Below are the code and all the weights of a small trained network. Each question names an input and a target symbol and asks about switching units off, where a switched-off unit gives its printed mean instead of its output.

import numpy as np


def w(rows, s, z=0):
    codes = np.array(rows[::2]) - 128.0
    scale = np.full(codes.shape[1], s)
    scale[-1] = z or s
    return codes * scale


def softmax(a):
    e = np.exp(a - a.max(-1, keepdims=True))
    return e / e.sum(-1, keepdims=True)


def log_softmax(a):
    a = a - a.max(-1, keepdims=True)
    return a - np.log(np.exp(a).sum(-1, keepdims=True))


def net(x, mask):
    ids = ['ΔΦΨβεηθμστ'.index(c) for c in x.split()]
    T = len(ids)
    res = E[ids] + P[:T]
    u = 0
    for l in range(3):
        r = res
        for j in range(3):
            rows = slice(2 * j, 2 * j + 2)
            q, k, v = (r @ M[l][rows].T for M in (Q, K, V))
            z = softmax(np.where(np.tri(T) > 0, q @ k.T / 2**0.5, -1e9)) @ v
            o = O[l][rows]
            res = res + np.where(mask[u + j], z, o[:, -1]) @ o[:, :-1]
        u += 3
    return log_softmax(res[-1] @ U[:, :-1].T + U[:, -1])


Q, K, V, O = {}, {}, {}, {}
E = w([
[135,26,94,86,128,109,51,146,205,160,120],'Δ',
[89,183,75,217,12,236,45,244,149,89,42],'Φ',
[39,130,86,112,199,165,190,157,190,252,154],'Ψ',
[83,104,106,18,65,134,193,129,196,157,91],'β',
[73,98,122,94,73,143,167,59,228,90,134],'ε',
[82,132,24,139,110,46,123,66,83,157,160],'η',
[55,149,124,93,106,91,51,255,162,118,138],'θ',
[68,80,138,156,95,73,203,236,77,80,132],'μ',
[38,83,82,182,158,160,83,59,13,131,90],'σ',
[209,124,147,136,87,211,110,203,109,175,210],'τ',
],0.016)
P = w([
[89,168,253,187,211,16,74,57,120,162,114],'0',
[97,130,221,168,158,35,81,74,139,124,137],'1',
[83,117,199,165,149,54,91,104,142,114,145],'2',
[81,109,187,150,143,75,100,119,158,106,142],'3',
[92,100,170,150,140,102,109,137,157,110,148],'4',
[91,93,159,140,138,122,107,151,158,107,147],'5',
[97,98,143,139,125,145,120,154,158,101,152],'6',
[103,89,126,144,122,157,121,172,156,113,158],'7',
[99,83,119,144,114,174,125,189,153,105,157],'8',
[108,83,98,145,112,193,130,201,155,97,159],'9',
[108,52,98,140,102,171,150,227,161,123,141],'10',
[128,64,74,143,86,206,151,221,161,117,151],'11',
[107,75,65,160,64,206,139,231,145,119,160],'12',
],0.0066)
Q[0] = w([
[2,39,86,135,106,149,103,173,115,155,180],'L0H0',
[110,170,103,132,160,160,153,153,138,140,127],'L0H0',
[181,130,39,140,135,47,184,93,113,137,182],'L0H1',
[206,89,110,136,168,31,135,125,135,49,115],'L0H1',
[197,216,160,113,192,150,118,117,85,96,178],'L0H2',
[123,197,172,127,110,115,204,134,83,135,122],'L0H2',
],0.0091)
K[0] = w([
[118,48,50,99,127,243,167,183,123,116,118],'L0H0',
[137,105,118,137,92,122,116,105,106,105,130],'L0H0',
[216,119,53,114,150,46,175,6,36,159,229],'L0H1',
[154,99,208,56,159,108,147,95,115,151,176],'L0H1',
[148,139,254,183,181,148,133,102,78,167,168],'L0H2',
[106,130,221,33,186,30,140,85,77,151,154],'L0H2',
],0.0092)
V[0] = w([
[182,1,234,148,146,44,20,106,66,99,210],'L0H0',
[201,132,235,35,81,54,124,18,100,114,51],'L0H0',
[178,161,158,143,94,96,112,162,178,90,121],'L0H1',
[67,190,45,209,54,109,66,161,158,102,106],'L0H1',
[93,241,86,195,107,122,176,86,148,126,100],'L0H2',
[83,141,148,113,20,110,156,148,146,138,113],'L0H2',
],0.0063)
O[0] = w([
[142,43,147,74,193,176,101,100,124,116,230,50],'L0H0',
[130,135,188,28,229,114,103,92,56,166,71,6],'L0H0',
[112,72,129,216,218,144,165,131,98,72,87,125],'L0H1',
[255,167,38,89,172,106,192,149,198,91,145,234],'L0H1',
[152,194,167,222,176,206,71,219,84,74,253,126],'L0H2',
[160,215,162,68,122,234,152,148,94,54,144,182],'L0H2',
],0.006,0.012)
Q[1] = w([
[106,118,175,97,58,170,146,177,171,124,160],'L1H0',
[115,117,136,114,127,187,137,71,118,237,146],'L1H0',
[208,97,130,136,161,31,52,156,128,69,58],'L1H1',
[147,163,127,200,139,68,146,135,24,236,158],'L1H1',
[113,70,195,144,109,186,254,83,75,163,37],'L1H2',
[96,192,24,73,199,92,213,173,184,139,144],'L1H2',
],0.0064)
K[1] = w([
[92,99,68,179,120,178,99,150,65,103,90],'L1H0',
[40,148,131,109,67,57,121,116,91,86,166],'L1H0',
[165,75,85,118,254,102,115,103,49,135,36],'L1H1',
[68,117,180,107,90,80,43,167,61,169,180],'L1H1',
[22,171,227,125,99,84,17,124,60,113,96],'L1H2',
[227,147,64,114,146,74,171,192,159,138,47],'L1H2',
],0.0069)
V[1] = w([
[103,148,84,146,171,191,65,115,131,106,79],'L1H0',
[99,132,184,171,68,63,114,60,3,28,88],'L1H0',
[135,116,109,131,192,76,124,202,131,212,122],'L1H1',
[97,149,93,86,144,23,44,175,74,166,149],'L1H1',
[127,125,162,167,231,140,113,135,81,184,41],'L1H2',
[164,105,58,132,158,140,253,24,139,172,136],'L1H2',
],0.0064)
O[1] = w([
[88,106,26,158,153,155,26,181,132,206,56,155],'L1H0',
[123,127,107,156,139,41,85,252,100,113,121,9],'L1H0',
[117,82,12,42,91,219,177,28,109,114,165,130],'L1H1',
[161,107,78,76,109,160,226,88,208,69,116,52],'L1H1',
[114,115,138,164,118,199,177,78,203,138,185,8],'L1H2',
[3,201,214,112,34,105,102,113,90,158,165,170],'L1H2',
],0.0067,0.011)
Q[2] = w([
[35,85,112,180,222,12,191,109,151,127,168],'L2H0',
[198,91,176,219,195,208,201,176,124,181,219],'L2H0',
[103,157,102,109,211,68,208,213,213,240,219],'L2H1',
[217,64,227,65,44,112,160,181,101,4,135],'L2H1',
[40,129,86,248,141,223,230,151,138,255,159],'L2H2',
[127,76,132,151,40,167,61,70,48,41,89],'L2H2',
],0.005)
K[2] = w([
[124,101,123,142,171,104,171,136,143,141,193],'L2H0',
[147,138,142,195,171,194,169,130,216,58,171],'L2H0',
[152,133,121,131,34,158,129,97,133,66,112],'L2H1',
[98,98,184,58,228,100,188,93,100,107,161],'L2H1',
[131,145,36,194,2,160,81,160,128,152,77],'L2H2',
[102,82,141,52,190,149,102,166,79,153,179],'L2H2',
],0.008)
V[2] = w([
[188,121,147,194,175,72,66,106,95,151,126],'L2H0',
[159,129,99,156,158,159,200,180,93,148,96],'L2H0',
[108,155,146,76,117,3,124,101,223,123,177],'L2H1',
[24,122,129,137,245,205,160,125,94,83,136],'L2H1',
[101,202,107,9,169,143,150,116,69,172,231],'L2H2',
[202,150,128,183,93,131,119,29,56,84,67],'L2H2',
],0.0062)
O[2] = w([
[131,162,69,132,17,129,124,109,165,146,155,2],'L2H0',
[102,161,158,94,2,101,154,117,79,130,93,154],'L2H0',
[170,147,107,164,23,48,55,103,123,89,69,51],'L2H1',
[26,190,53,220,155,111,170,215,99,214,103,55],'L2H1',
[202,146,101,176,78,135,194,162,61,231,101,44],'L2H2',
[83,119,25,101,157,39,31,128,78,96,203,72],'L2H2',
],0.0067,0.0066)
U = w([
[195,31,196,126,95,212,116,172,57,136,227,208],'Δ',
[196,136,53,171,194,151,177,132,177,28,103,84],'Φ',
[57,153,133,135,151,122,159,95,148,64,156,3],'Ψ',
[128,176,176,26,154,152,122,115,10,126,28,202],'β',
[85,143,121,171,35,196,173,116,179,154,101,38],'ε',
[114,48,132,104,96,136,80,80,160,122,91,127],'η',
[78,29,155,174,102,95,241,183,78,30,173,75],'θ',
[14,71,27,164,159,124,91,125,2,120,87,235],'μ',
[139,156,204,236,174,66,86,88,138,101,117,187],'σ',
[157,177,83,112,50,76,114,71,67,120,194,180],'τ',
],0.0051,0.0039)

Each question gives the input, a string of symbols that net reads in full, and the target symbol t.
The units are the heads (2 rows each of Q, K, V and O). Each row of codes is followed by its name. A weight is (code - 128) times the scale printed after its matrix; where a second scale follows, it is the last column's (O and U).
mask holds one flag per head, layer by layer. A switched-off head (its flag False) gives its mean, the last column of its rows in O, instead of its output. The means were averaged over made-up inputs and are rounded, as every weight is.
A unit's drop is (log p(t) with every unit on - log p(t) with that unit switched off) / (log p(t) with every unit on - log p(t) with every unit switched off).
The circuit of an input: a set's keep is (log p(t) with only the set's units on - log p(t) with every unit switched off) / (log p(t) with every unit on - log p(t) with every unit switched off). Starting from all 9 units, units are removed one at a time, each time the one whose removal leaves the highest keep (on an exact tie, the one counted first), for as long as the keep stays at least 0.8.
circuit, biggest first: the units of the circuit, biggest drop first
unit that matters most: the unit with the biggest drop
which heads matter: for each layer, one digit per head in row order, 1 if its drop is at least 0.15 and else 0, layers parted by /
input σ β ε, target σ: unit that matters most => L1H1
input σ η Ψ θ ε τ θ Ψ β Δ Ψ θ, target ε: circuit, biggest first => L0H0, L2H2
input η θ Ψ θ Ψ Ψ Ψ θ β Δ θ, target β: circuit, biggest first => L0H0, L1H2, L0H2
input θ ε ε ε θ, target σ: which heads matter => 000 / 010 / 010
input η Ψ σ σ σ Δ Δ σ, target η: circuit, biggest first => L0H2, L1H0, L2H1
input Ψ σ θ σ Ψ σ, target ε: circuit, biggest first => L1H0, L2H2, L0H0, L1H2
input Δ τ σ σ Δ Ψ τ ε θ Ψ β, target β: circuit, biggest first => L1H2, L0H0, L2H0
input Ψ Ψ Ψ σ ε τ Ψ Δ β μ Ψ θ Ψ, target Φ: circuit, biggest first => L0H1, L1H2
input Ψ η τ τ σ θ ε Ψ, target τ: circuit, biggest first => L0H0, L2H1, L2H2, L1H2
input Ψ Ψ β σ σ Ψ Ψ θ Ψ, target Φ: circuit, biggest first => L1H2, L0H1, L1H1
input Ψ ε Ψ, target σ: which heads matter => 000 / 110 / 110
input Δ τ β σ θ, target Φ: circuit, biggest first => L0H1, L1H2
input τ τ β σ Ψ σ Ψ Ψ β, target μ: circuit, biggest first => L1H0, L0H1
input Δ β θ σ Δ Ψ Ψ σ σ τ Δ Ψ, target μ: unit that matters most => L0H0
input Ψ Φ Ψ β ε θ, target β: which heads matter => 110 / 101 / 000
input Ψ Φ η, target Φ: which heads matter => 011 / 011 / 010
input Ψ Φ Ψ τ τ β Ψ τ, target τ: which heads matter => 010 / 001 / 100
input τ β σ Ψ θ σ Δ Ψ Φ Ψ θ Ψ ε, target Ψ: which heads matter => 010 / 111 / 011
input Ψ Δ Ψ, target η: circuit, biggest first => L0H2, L2H1
input σ Φ τ Δ, target Δ: unit that matters most => L0H1
input Φ σ Ψ Φ Φ σ, target Φ: which heads matter => 110 / 001 / 000
input μ β Ψ, target ε: circuit, biggest first => L0H0, L2H2, L1H2
input β Φ Δ, target Δ: circuit, biggest first => L2H1, L1H0, L0H0, L0H2
input σ σ σ Ψ Ψ, target ε: which heads matter => 100 / 000 / 001
input Φ η Ψ ε, target Ψ: which heads matter => 011 / 101 / 011
input β Ψ Ψ σ σ Φ Ψ Ψ Ψ Ψ Ψ σ, target Ψ: circuit, biggest first => L1H0, L2H2, L0H1, L1H2
input θ θ Ψ β, target β: unit that matters most => L0H0
